Below are the code and all the weights of a small trained network. Each question names an input and a class and asks about switching units off, where a switched-off unit gives its printed mean instead of its output.

import numpy as np


def w(rows, s, z=0):
    codes = np.array(rows[::2]) - 128.0
    scale = np.full(codes.shape[1], s)
    scale[-1] = z or s
    return codes * scale


def norm(h):
    return h / np.sqrt((h * h).mean(-1, keepdims=True) + 1e-5)


def f(y):
    return y / 2 * (1 + np.tanh(0.7978845608 * (y + 0.044715 * y**3)))


def log_softmax(a):
    a = a - a.max(-1, keepdims=True)
    return a - np.log(np.exp(a).sum(-1, keepdims=True))


def net(x, mask):
    res = np.array(x, float).reshape(1, 8) / 4 @ E
    u = 0
    for l in range(3):
        y = f(norm(res) @ A[l][:, :-1].T + A[l][:, -1])
        res = res + np.where(mask[u : u + 4], y, B[l][:, -1]) @ B[l][:, :-1]
        u += 4
    return log_softmax(norm(res)[-1] @ U[:, :-1].T + U[:, -1])


A, B = {}, {}
E = w([
[80,5,44],'x0',
[127,116,3],'x1',
[226,202,131],'x2',
[169,42,104],'x3',
[140,137,135],'x4',
[150,122,122],'x5',
[197,25,56],'x6',
[141,108,132],'x7',
],0.0029)
A[0] = w([
[174,96,62,186],'0.n1',
[94,108,99,82],'0.n2',
[250,75,116,3],'0.n3',
[254,73,110,22],'0.n4',
],0.0072,0.0023)
B[0] = w([
[84,194,180,252],'0.n1',
[41,123,124,131],'0.n2',
[26,106,115,206],'0.n3',
[1,112,96,227],'0.n4',
],0.0062,0.0016)
A[1] = w([
[214,33,207,246],'1.n1',
[178,180,252,176],'1.n2',
[148,95,171,1],'1.n3',
[188,217,79,67],'1.n4',
],0.0043,0.00081)
B[1] = w([
[254,151,150,170],'1.n1',
[196,85,13,249],'1.n2',
[122,156,99,102],'1.n3',
[162,176,152,145],'1.n4',
],0.0054,0.0016)
A[2] = w([
[146,166,43,38],'2.n1',
[48,95,8,9],'2.n2',
[122,106,5,123],'2.n3',
[65,61,242,203],'2.n4',
],0.0028,0.0011)
B[2] = w([
[139,120,129,92],'2.n1',
[74,118,167,170],'2.n2',
[156,93,148,154],'2.n3',
[116,149,253,255],'2.n4',
],0.0045,0.0009)
U = w([
[2,56,60,3],'0',
[206,205,148,253],'1',
],0.0082,0.00035)

Each question gives the input, the list of numbers given to net, and the class t.
The units are the neurons (one row each of A and B). Each row of codes is followed by its name. A weight is (code - 128) times the scale printed after its matrix; where a second scale follows, it is the last column's (A, B and U).
mask holds one flag per neuron, layer by layer. A switched-off neuron (its flag False) gives its mean, the last column of its row in B, instead of its output. The means were averaged over made-up inputs and are rounded, as every weight is.
A unit's drop is (log p(t) with every unit on - log p(t) with that unit switched off) / (log p(t) with every unit on - log p(t) with every unit switched off).
The circuit of an input: a set's keep is (log p(t) with only the set's units on - log p(t) with every unit switched off) / (log p(t) with every unit on - log p(t) with every unit switched off). Starting from all 12 units, units are removed one at a time, each time the one whose removal leaves the highest keep (on an exact tie, the one counted first), for as long as the keep stays at least 0.8.
units of the circuit, in order: the units of the circuit, biggest drop first
top k neurons: the k neurons with the biggest drops, biggest first
k most important neurons of layer l: the k neurons of layer l with the biggest drops, biggest first
drop when u is switched off: that unit's drop, to one decimal
input [6,-3,4,0,8,-6,-4,1], class 1: units of the circuit, in order => (0.n4)
input [3,-6,-5,4,0,-7,-1,1], class 1: units of the circuit, in order => (0.n4, 1.n1, 0.n3)
input [6,-4,1,4,6,8,-5,-1], class 1: units of the circuit, in order => (1.n1, 0.n4)
input [-3,1,5,6,8,-2,1,-6], class 0: top 2 neurons => (0.n4, 0.n3)
input [-8,0,4,1,-2,6,8,3], class 0: units of the circuit, in order => (0.n4, 0.n3)
input [3,-2,2,0,-3,-7,-2,5], class 1: top 3 neurons => (0.n4, 1.n1, 0.n1)
input [-4,-5,-7,7,-6,-7,6,-7], class 1: units of the circuit, in order => (1.n1, 2.n4)
input [7,-8,-2,2,7,5,-2,-3], class 1: units of the circuit, in order => (1.n1, 0.n4, 0.n3)
input [6,-4,-1,-3,-2,1,3,-6], class 1: 2 most important neurons of layer 1 => (1.n2, 1.n1)
input [-4,2,6,0,3,6,6,-7], class 0: top 3 neurons => (0.n4, 0.n3, 1.n1)
input [-3,4,0,4,2,3,-2,1], class 0: drop when 0.n3 is switched off => 0.1
input [-2,-3,6,3,1,-2,7,3], class 0: drop when 0.n4 is switched off => 1.1
input [-6,2,6,6,8,4,3,3], class 0: drop when 0.n4 is switched off => 0.9
